Each row comes from the steps of one walk. Every step used is in the known rows, and no mark comes twice. Write the walk behind each row, first mark first.
Known rows:
kizin/nozis/bemob/motup/zitobis/kigom: [ 0.65 -2.53  1.03  1.13 -0.94 -0.52  1.73 -1.51  0.05  2.99 -1.40  1.31
  0.48  1.22  2.44 -0.50 -0.27 -0.31 -1.75  0.77  3.13  0.22 -1.73 -1.61
 -2.02  0.66 -1.68  0.07  0.01 -2.06 -1.04 -0.15  2.71  4.79 -1.55 -1.93
  0.78 -0.92  2.41  3.00  1.13]
nozis/motup/kigom/guke/kigepa/kizin: [ 0.39 -1.21  1.49  0.23 -1.61  1.44  3.04 -0.29  0.35  0.15 -0.32  0.58
 -0.13 -0.23  0.67  0.69 -1.80 -0.77  1.50 -1.13  2.42 -1.46 -1.41 -2.38
  0.00 -0.57 -2.32 -0.10 -1.57 -0.33  4.48 -1.80  2.47  1.83 -0.97 -0.55
  2.46  0.39  0.96  2.20  1.17]
kigepa/nozis/motup/kigom/guke: [ 1.42 -2.33 -0.05  0.18 -2.20  0.46  1.81 -1.53  0.58  2.76 -1.43  1.31
 -0.43  0.55  2.17 -0.30 -0.52 -0.65 -1.17  0.62  2.95 -0.33 -1.01 -1.77
 -0.24 -1.51 -3.63 -1.22 -1.11 -0.05  1.64  0.26  2.09  3.18 -1.84 -0.32
  1.62 -1.41  1.13  2.04  0.61]
kigom/kigepa/nozis/guke/zitobis/motup/bemob: [ 0.32 -3.02 -0.32 -0.53 -0.87 -0.03  0.34  0.15  2.22  1.15 -0.73  2.09
  0.93 -1.15  2.05  0.50  1.13 -0.32  0.02  1.56  2.52 -0.74 -2.51 -1.70
 -0.34 -1.11 -2.90 -1.65 -1.52 -0.66  2.31  0.01 -0.16  2.53 -0.13 -0.11
  0.75 -0.48  1.88  1.32  1.09]
zitobis/guke/motup/bemob/kizin/nozis: [ 1.21 -2.29  2.17 -0.17 -0.35  0.57  3.95 -1.03  2.26  2.64 -2.40  0.75
  0.60  0.57  2.13  0.41 -1.72  2.35 -0.71  1.35  3.00 -1.59 -1.74 -2.94
 -0.79  0.26 -3.51 -0.47 -0.47 -2.31  2.55 -0.85  0.75  1.57 -2.57 -2.06
  0.93  0.22  2.32  1.98  2.19]
motup/bemob/kizin/guke: [ 2.12 -1.94  2.91 -1.04 -0.81  0.15  0.84 -0.97  2.51  3.15 -2.90  0.35
 -0.91  0.38  2.94  1.77 -0.39  2.03 -3.72  0.80  3.64 -1.49 -1.81 -3.81
  0.20 -0.28 -2.24 -1.90 -0.55 -1.01  6.12  0.22  0.87  2.09 -1.48 -0.51
  3.01 -0.35  1.54  1.21  1.58]
motup/bemob/nozis/guke/zitobis/kigom/kigepa: [ 0.41 -2.01  0.69 -0.04 -0.15 -0.48  2.08 -0.67  0.74  1.76 -0.04  1.64
 -0.12 -1.28  2.32  0.89  1.02 -0.60 -1.15  1.38  2.47  0.18 -1.77 -3.75
 -0.35 -2.26 -2.12 -0.94 -0.81 -1.55 -2.13 -0.87  2.33  2.20  1.74  1.31
  1.75 -2.22  1.40  1.57  0.51]
motup/kigepa/kigom/zitobis/guke: [ 1.70 -1.83  0.92 -1.89 -0.74  1.19  1.49  0.86  0.19  2.03 -0.88  1.10
 -0.45 -0.33  2.26  3.13 -0.56  1.42  1.35  2.63  3.00 -1.17  0.11 -1.61
  0.45 -0.98 -2.99 -0.07 -0.88  0.05  2.02 -1.78  2.23  4.29 -0.30  0.44
  3.64 -1.44  0.79  2.89  1.93]
guke/motup/zitobis/kigom: [ 0.74 -1.67  0.25 -0.75 -1.25  1.69  4.27 -1.51  0.11  0.27  0.88  1.67
 -0.45  0.56  2.50  0.01 -0.59  0.26 -0.25  1.40  2.75  0.28 -0.46 -1.89
 -0.88  0.09 -0.77  2.53  0.48 -2.52  0.17 -0.64  2.16  2.95 -2.03 -0.99
  1.98 -0.35  1.34  2.96  1.24]
kigom/kigepa/guke/motup: [-0.66 -0.93 -0.13 -0.70 -0.81  0.69  5.63 -0.07  1.10  1.35  0.41  2.41
  0.68 -1.79  2.02  2.16 -0.10  0.25  1.02  1.32  2.00  0.15 -0.36 -0.53
 -0.19 -3.83 -2.09  1.57 -0.30 -0.99  5.49 -0.59  0.73  1.22 -0.58 -0.11
  0.74  0.62 -0.45  2.49  1.03]
kigom/kigepa/nozis/bemob/motup/zitobis: [ 0.26 -2.26  1.31  1.01 -0.62 -1.71 -1.38 -0.58  1.36  1.22 -1.52  2.23
  0.13 -0.09  2.20  0.09  1.20 -1.56 -2.79  0.52  3.10  0.67 -1.79 -2.39
 -1.42 -0.51 -3.25 -2.83  0.11 -1.11  3.38  0.40  1.51  4.27  0.33 -1.44
  1.66 -1.53  1.93  4.32 -0.32]
zitobis/guke/motup/kigom/kigepa/nozis/bemob: [ 0.97 -1.47  0.23  0.58 -1.66 -1.20  1.57 -0.61  1.06  1.28 -1.86  1.83
  1.45 -0.31  1.95  0.39  0.61  0.33  0.58  1.16  1.61  0.09 -0.72 -1.19
 -0.24 -0.63 -3.62 -1.63 -2.18 -0.55  2.43 -0.15  2.52  2.37 -0.40 -0.81
  1.12 -2.63  1.98  2.54  0.83]
bemob/nozis/motup/guke/kigom/kigepa: [-0.24 -2.16 -0.88 -1.03 -1.04 -1.42  2.81 -0.43  1.65  1.92  0.03  2.47
  0.87 -1.49  2.96  0.95  2.27 -0.11 -0.05  1.85  4.27  1.07 -1.37 -3.95
 -0.25 -2.05 -3.30 -0.67 -0.13 -1.24  0.78 -0.53  2.22  1.55  0.90  1.54
  1.56 -1.82  0.94  1.25  0.14]
guke/kigom/zitobis/motup/kigepa/kizin/nozis/bemob: [ 1.47 -2.11  0.04  1.34 -0.59 -1.10  3.14 -0.63  0.97  3.98 -2.71  2.16
  0.93 -0.22  2.18 -0.26 -0.39  0.95  0.88  0.09  3.65 -1.13 -2.17 -0.18
 -1.62  0.49 -3.39 -1.14 -1.94  0.84  1.42 -0.53  1.82  4.22 -1.49 -0.73
 -1.16 -0.65  2.74  2.17  1.75]
bemob/nozis/motup/zitobis/kigom/guke/kigepa/kizin: [ 0.27 -0.84  0.80  0.63 -0.89  1.22  1.36  0.07 -0.10  0.15  0.28  0.14
 -0.59  0.72  0.62 -0.31 -2.30 -0.32  1.52 -1.23  2.25 -1.41 -1.99 -3.36
 -0.58  0.11 -2.58 -0.42 -0.38 -0.92  2.51 -2.06  2.64  2.20 -0.95 -0.59
  2.71 -0.16  1.60  3.02  1.37]
nozis/bemob/kizin/guke/kigom/zitobis: [ 1.96 -1.39  0.33 -0.60 -0.32 -0.35  2.40  0.50  2.40  3.76 -1.82  1.32
 -1.71 -0.43  4.50  0.29 -0.55  2.25 -3.29  1.18  3.44 -1.40 -2.16 -2.40
 -0.18 -1.05 -3.46 -0.24 -0.82  0.19  1.99  0.59  1.16  2.52 -1.44  1.57
  1.28 -1.90  1.00  2.77  1.33]
motup/kigepa/nozis/guke: [ 1.38 -1.43  2.25 -0.40 -0.72 -0.16  0.01 -1.26  0.60  2.55 -0.98  0.73
 -0.34 -0.60  1.15  0.58 -0.38  0.87  1.12  0.67  3.31 -0.27 -1.02 -2.18
 -0.37 -1.47 -2.44 -3.50 -0.52  1.99  5.31  0.00  3.19  3.12 -0.10 -0.46
  2.13 -1.34  1.83  2.67  0.14]
kizin/nozis/guke/motup: [ 0.14 -1.45  0.19  0.21 -2.18  1.02  5.07 -0.65  1.09  2.27 -0.83  1.56
 -0.53 -0.10  2.75 -0.76 -2.15  1.14  0.46  1.18  1.85 -0.27 -2.05 -1.64
 -1.19 -1.66 -3.17 -0.27 -0.63 -0.23  4.26  0.83  1.58  1.07 -2.84 -1.02
 -0.46  0.06  0.80  1.43  1.35]
nozis/motup/bemob/kizin/guke/zitobis/kigom/kigepa: [ 0.63 -1.88 -0.11  0.02 -0.57  0.14  2.34 -1.47  0.99  2.57 -1.46  1.53
 -0.13 -1.24  2.70  1.21  1.38 -1.05 -2.83  1.33  2.64 -0.12 -2.21 -3.36
 -0.55 -1.39 -1.74 -0.13 -1.45 -3.08 -0.39 -0.90  2.02  2.38  0.81  1.57
  1.98 -1.60  1.48  1.37  1.11]
guke/kigepa/kizin/nozis/motup/kigom/zitobis: [ 0.66 -2.35  1.19  0.42 -0.24  1.01  3.64 -0.80  0.30  2.52 -1.39  1.81
 -0.46 -0.44  2.02  0.55 -1.43 -0.97 -0.82  0.45  2.53 -0.87 -1.27 -2.03
 -1.28 -0.16 -3.41  0.93 -0.96 -1.66 -0.64 -0.57  2.52  3.41 -0.44  0.25
 -0.21 -0.59  0.94  2.51  0.29]
zitobis/kigom/kigepa/nozis/guke/motup: [ 0.32 -0.67 -0.46 -0.12 -1.62  0.39  2.75 -0.66 -0.22  0.64  0.05  0.83
 -0.33 -0.46  1.70 -0.74 -1.09  0.21  1.30  1.35  1.11 -0.07 -1.44 -1.52
 -0.77 -1.89 -2.42 -0.75 -0.37 -1.05  3.32 -0.22  2.30  0.64 -1.57  0.33
  1.29 -1.46  0.74  2.46  0.51]
guke/motup/bemob/kizin: [ 1.07 -1.56  2.15 -1.06 -1.19 -0.15  3.19 -1.15  2.43  0.77 -1.84  1.06
  0.00  0.20  2.46  1.17 -0.21  1.35 -2.24  0.86  2.85 -0.54 -0.84 -3.87
  0.09  0.15 -2.11 -1.19 -0.03 -1.86  4.62  0.01 -0.30  0.28 -1.83 -1.67
  2.99  0.46  2.19  2.80  1.09]
bemob/kizin/guke/kigom: [ 2.00 -1.21  1.26 -1.83 -0.72  0.62  3.75 -0.11  2.43  2.55 -1.01  0.09
 -0.73  0.01  3.54  0.31 -1.38  2.27 -0.87  0.56  3.94 -1.50 -2.25 -2.64
  0.17 -0.25 -1.94  0.35 -0.83 -0.19  5.12 -0.44  1.75  0.74 -2.59  0.70
  2.43 -0.37  0.99  1.94  1.55]
bemob/nozis/motup/zitobis/kigom/guke/kigepa: [-0.21 -1.45  0.28  0.42 -1.08  0.84  2.53 -1.02  1.80  0.42  1.25  1.02
 -0.16 -0.10  2.26 -0.41 -2.03 -0.21  0.27  0.16  1.73 -0.18 -2.76 -4.06
 -0.47 -0.78 -2.34  0.98 -1.71 -1.06  0.02 -0.38  2.49  1.97 -0.12 -0.59
  2.56 -0.57  1.80  3.00  1.01]
kigom/motup/guke/kigepa/nozis/bemob: [ 0.10 -1.20 -0.42  0.38 -1.38 -0.91  1.54 -0.06  2.35  1.59 -0.84  1.88
  1.62 -1.41  2.03  0.61  0.27  1.22  1.32  1.23  2.10 -0.73 -1.19 -1.38
 -0.65 -0.78 -3.02 -1.52 -1.17  0.69  3.88  0.90  2.14  2.11 -0.34 -1.15
 -0.09 -1.38  1.83  2.20  0.53]
kigepa/kizin/guke/kigom: [ 1.77 -1.09  1.13 -1.74 -0.70  1.08  3.57  0.98  1.12  1.88 -0.73  0.29
 -0.70 -0.26  2.87  0.48 -1.69  2.25  1.30  0.08  4.08 -2.22 -1.85 -1.41
 -0.07 -0.19 -1.99  0.30 -0.25  1.05  5.82 -1.10  2.04  1.29 -2.64  0.92
  1.54  0.23  0.26  1.44  1.79]
kizin/guke/kigom/motup: [ 1.71 -0.88 -1.83 -1.62 -1.31  1.10  4.06  0.00  2.46  2.82 -0.84  1.84
 -0.50 -1.91  4.66  1.13 -0.58  1.55 -0.45  2.46  3.43 -0.94 -1.13 -0.81
 -0.21 -2.16 -1.75  1.10 -0.53 -0.44  4.03  0.40  1.84  1.24 -2.93  1.30
  0.08 -0.08 -0.55  1.06  1.15]
bemob/motup/guke/kigom: [ 0.07 -2.38 -0.46 -1.94 -1.63 -0.61  3.19  0.63  1.85  1.51  0.28  1.42
  0.36 -0.27  2.99  0.88  0.25  1.09  1.28  1.74  4.95 -0.16 -1.73 -2.59
 -0.02 -0.16 -2.83  0.09  0.77 -0.26  3.47  0.31  0.98  1.63 -1.96  0.02
  2.14 -0.11  1.16  2.14  0.85]
bemob/motup/kigom/guke: [ 1.54 -2.62  1.06  0.02 -2.13 -0.20  1.92 -1.27  0.96  1.87 -1.17  1.08
 -1.21  0.64  2.29  0.65 -1.00 -1.17 -2.18  0.73  3.29 -0.26 -1.46 -2.26
  0.19 -1.86 -3.08 -1.13 -1.01 -0.68  2.23  0.24  1.10  3.02 -1.69 -0.63
  3.05 -0.95  0.93  2.64  0.47]
kigom/motup/bemob/kizin: [ 1.61 -1.63  1.55 -0.93 -0.89 -0.26  1.88 -1.32  2.75  2.29 -2.44  1.30
  0.15 -0.68  2.94  1.96  1.09  1.17 -3.54  1.59  3.49 -0.60 -0.10 -3.43
  0.12 -1.15 -1.70 -1.69  0.11 -2.06  3.82 -0.24  0.47  1.41 -1.47 -1.16
  2.48 -0.09  1.63  2.19  0.85]
bemob/motup/guke/kigepa: [-1.12 -2.26  1.36 -1.05 -1.34 -0.14  2.92 -0.11  2.49 -0.74  1.21  1.26
  0.53 -1.17  1.40  2.00 -0.91 -0.15  1.68  1.27  2.95 -0.32 -2.31 -3.63
 -0.02 -0.70 -1.90  0.46 -0.75 -1.11  4.90  0.14  1.16  1.25  0.41 -1.22
  2.83  0.62  1.26  2.50  0.36]
kigom/guke/zitobis/motup: [ 0.84 -2.82 -2.42 -0.56 -2.37  1.57  4.00  0.15  1.99  0.70  0.63  1.69
 -1.25 -0.23  2.29 -0.39 -1.15 -0.66  0.75  1.42  2.21 -1.40 -2.94  0.24
 -0.16 -2.70 -1.62  1.34 -2.52 -0.28  2.95 -0.35 -0.86  2.48 -2.34 -0.37
  0.96  0.24  0.80  1.78  2.25]

Write each row's walk:
[-0.10 -2.27  1.14 -0.27 -0.74  1.58  3.96 -0.36  2.34  1.18  0.01  1.46
  0.64 -0.89  2.49  1.29 -2.12  0.60  1.24  1.56  1.71 -0.73 -2.11 -2.74
 -0.17 -0.48 -3.07  2.39 -3.05 -1.89  0.23 -0.87  2.91  2.62 -0.09 -0.61
  1.37 -0.46  1.29  2.31  1.66] | kizin/nozis/motup/kigom/zitobis/guke/kigepa
[-0.17 -2.19  0.62  1.22 -0.88  1.82  2.05 -0.93  1.36  2.26 -0.74  2.19
 -0.18  0.06  2.07 -0.76 -0.91 -0.66 -1.21 -0.38  3.43 -0.53 -2.33 -2.89
 -1.62 -0.11 -3.87 -0.09 -0.30 -1.31  2.48 -0.63  2.37  4.31 -1.29 -1.21
  0.22  0.24  1.59  2.47  1.35] | kigom/guke/kigepa/kizin/nozis/motup/zitobis
[-0.32 -2.50  1.38  0.78 -1.07 -0.01  2.08 -0.54  1.92  2.78 -2.34  2.02
  1.47 -0.79  2.49  0.48 -0.42  0.84 -0.51  0.18  3.05 -1.18 -2.28 -3.01
 -1.23  0.03 -3.78 -1.69 -0.91  0.19  2.21  0.14  1.07  2.61 -0.83 -1.44
 -0.26  1.16  2.01  1.01  1.59] | kigom/guke/kigepa/kizin/nozis/motup/bemob
[ 0.24 -1.88 -0.38 -0.83 -0.79 -0.45  1.75 -0.07  2.01  1.36 -0.06  2.25
  0.66 -0.93  3.48  0.66  1.49  0.13 -0.37  1.72  3.57  1.03 -1.47 -3.81
  0.05 -1.68 -3.35 -0.05 -1.21 -1.80  0.50 -1.47  2.81  2.35  0.53  0.96
  2.53 -1.98  1.13  2.31  1.07] | bemob/nozis/motup/zitobis/guke/kigom/kigepa
[-0.17 -2.00 -0.70  1.24 -1.05  0.73  4.38 -0.81 -0.83  3.56 -1.98  1.48
  0.46 -0.49  1.64 -0.57 -0.52 -1.07  0.68  0.27  2.46 -0.91 -2.07 -0.71
 -2.45 -1.10 -2.21 -0.06 -0.78 -1.24  0.15 -1.42  2.81  3.01 -1.09 -0.12
 -1.68  0.02  1.07  1.19  1.51] | guke/zitobis/kigom/kigepa/kizin/nozis/motup
[ 2.28 -1.22  1.51  0.65 -0.31 -0.30 -0.80 -1.56  1.15  3.56 -2.68  0.17
 -0.69  0.79  2.07  0.18  0.26  0.65 -3.83  0.28  2.95 -0.94 -2.13 -3.10
 -0.57 -0.03 -2.76 -2.06 -0.91 -2.37  3.75 -0.60  2.85  3.53 -0.79  0.36
  2.70 -2.91  2.16  2.35  1.13] | motup/zitobis/kigom/kigepa/nozis/bemob/kizin/guke
[ 1.16 -1.28  1.08 -0.48 -0.31 -0.96  1.02 -0.06  0.22  0.82 -1.60  0.69
 -0.16  0.63  1.86  0.83 -1.51  0.96  0.36  0.66  2.11 -0.81 -1.69 -4.17
 -0.55  0.67 -3.24 -2.04  0.59 -1.53  1.58 -0.49  0.97  0.52 -0.75  0.03
  2.01 -0.72  1.72  1.78  0.80] | zitobis/kigom/kigepa/kizin/guke/motup/bemob/nozis
[ 0.91 -0.98  1.05  0.29 -0.32  0.37  1.74  0.42 -1.38  1.14 -0.34  0.12
 -1.12 -0.16  0.34  0.41 -0.51 -0.69  0.97 -0.34  2.52 -1.27 -1.19 -2.49
 -0.50 -1.99 -1.87 -1.62  0.06 -0.99  1.52 -2.85  3.00  2.09  0.31  1.14
  2.13 -1.76  0.75  1.99  0.96] | bemob/nozis/guke/zitobis/kigom/kigepa/kizin
[ 2.20 -0.25 -1.94 -0.66 -1.03  0.12  2.05 -0.02  2.41  3.60 -2.19  0.93
  0.00 -1.02  3.95  0.09 -0.65  1.73 -0.83  1.60  2.87 -1.35 -1.56 -0.93
 -0.43 -0.87 -2.83 -0.91 -0.72 -0.64  4.48  0.46  2.03  1.03 -3.31  0.96
  0.19 -1.27  0.78  2.01  1.04] | kigepa/nozis/bemob/kizin/guke/kigom/motup
[ 0.54 -1.26  1.90  0.29 -1.21  0.35  1.10  1.12  0.54 -0.03 -1.11  0.26
  0.00  0.28  0.86  1.66 -2.00 -0.05  1.64 -0.37  1.95 -1.58 -1.54 -2.21
  0.31  0.57 -2.91 -0.45 -2.01 -1.13  3.95 -1.93  2.37  2.60 -0.64 -0.98
  3.22 -0.57  1.55  3.31  1.63] | nozis/bemob/motup/kigom/zitobis/guke/kigepa/kizin
[ 0.71 -1.90 -0.24 -0.91 -1.09  1.86  2.98  0.89  1.44  2.40 -0.61  1.29
  0.71  0.59  3.09 -0.29 -0.81  2.00  1.86  0.77  4.37 -0.95 -1.57 -1.93
 -0.41  0.87 -3.73  1.14 -0.51 -0.92  2.19 -1.84  2.90  3.33 -3.06 -0.47
  1.26 -0.22  1.54  2.09  2.85] | kigepa/kizin/nozis/motup/zitobis/guke/kigom
[ 1.78 -1.20  0.33 -1.16 -0.25 -0.65  0.55  0.88  1.73  2.39 -2.09  0.93
 -0.03  0.03  3.16  1.06 -1.34  2.03  0.17  0.96  3.32 -1.37 -1.40 -3.60
 -0.29  0.47 -3.64 -2.49  0.89 -0.04  2.73  0.16  0.98  0.77 -1.93  0.13
  0.95 -0.21  1.28  1.40  0.88] | kigepa/kizin/guke/kigom/motup/bemob/nozis
[ 0.84 -1.45  0.47  0.47 -1.00  2.21  3.19 -1.09 -0.95  1.95 -0.10  0.88
 -0.55  1.29  1.53 -0.96 -1.47  0.38  0.28  0.38  2.91 -0.53 -1.18 -1.92
 -1.42  0.63 -2.27  1.14  0.84 -2.68  0.44 -1.38  3.16  3.63 -2.83 -0.74
  1.04 -0.70  1.65  2.26  1.73] | kigepa/kizin/nozis/guke/motup/zitobis/kigom
[ 1.77 -1.11  0.98 -0.50  1.09  0.40  1.42 -0.71  0.03  1.00 -0.41 -0.41
 -0.82 -0.78  0.51 -0.03 -1.05 -0.15  0.27  0.88  2.00 -2.17 -1.93 -1.50
 -0.87 -1.54 -1.70 -0.87 -0.23 -1.72  2.08 -1.92  2.29  1.47  0.10  1.35
  1.87 -2.18  0.96  3.26  0.21] | bemob/kizin/guke/zitobis/kigom/kigepa/nozis
[ 0.47 -1.90  0.18  0.05 -0.72  0.77  1.38  0.38  0.70  1.53 -0.30  0.92
 -1.13 -0.68  1.41 -0.19 -1.19 -2.03  0.22  0.41  1.99 -0.68 -2.81 -2.03
 -0.54 -1.38 -3.64 -1.94 -0.98 -0.47  2.23  0.18  1.89  2.08 -0.13  0.84
  1.07 -1.75  1.15  2.97 -0.11] | bemob/motup/kigom/kigepa/nozis/guke/zitobis
[ 0.48 -1.64  0.69  0.24  0.17  1.71  4.74 -0.56  0.11  1.94 -0.21  0.65
  0.69 -0.82  0.36  0.65 -2.09  0.87  2.86  0.80  3.24 -2.39 -1.36 -1.27
 -1.51 -0.44 -2.18  1.31  0.39 -2.16  1.60 -2.26  2.92  2.42 -1.73 -0.54
 -0.69  0.38  0.88  1.12  1.44] | zitobis/kigom/motup/guke/kigepa/kizin/nozis
[ 1.12 -2.24  0.66 -1.15 -0.09 -0.20  1.62  0.01  2.67  3.24 -1.56  0.97
  0.91  0.21  2.51  1.44  0.79  1.49 -1.96  0.95  3.72 -0.99 -1.32 -2.25
  0.29 -0.66 -2.62 -0.09 -0.53 -2.04  3.17 -0.93 -0.40  2.36 -1.77 -0.44
  2.52  0.07  2.06  2.73  1.75] | kigepa/guke/kigom/zitobis/motup/bemob/kizin
[ 1.10 -2.13  2.87  0.16  0.72  1.90  4.25  0.01  0.53  1.45 -0.69  0.47
  0.02 -0.19  0.53  0.77 -3.16  0.93  2.15  0.20  2.76 -2.70 -1.55 -1.63
 -0.88 -0.04 -3.26  1.28 -1.06 -1.58  1.27 -2.61  2.83  2.96 -1.08 -0.71
  0.35 -0.09  1.03  2.23  1.61] | motup/kigom/zitobis/guke/kigepa/kizin/nozis
[ 1.97 -1.21  1.56 -0.64  0.34  0.14  1.57 -1.58  0.37  0.44 -1.18  0.23
 -0.27 -0.37  0.51  0.32 -1.01 -0.90 -0.16  0.75  2.03 -1.07 -1.22 -2.20
 -0.45 -0.60 -2.98 -1.27 -0.45 -2.64  4.07 -1.22  2.14  0.81 -0.57  0.82
  2.23 -2.04  1.00  3.16 -0.63] | bemob/kizin/guke/motup/kigom/kigepa/nozis
[ 1.28 -1.19  0.51 -0.44  0.66  0.56  1.07 -1.06 -0.19  0.11  0.15  0.80
 -0.38 -0.70  1.04 -0.22 -0.71 -0.25  0.50  1.39  2.08 -1.07 -1.39 -1.45
 -1.16 -0.99 -2.24 -0.17  0.47 -2.18  2.29 -1.28  2.42  2.16 -0.32  0.92
  1.51 -1.92  0.69  3.28 -0.04] | kizin/guke/motup/zitobis/kigom/kigepa/nozis
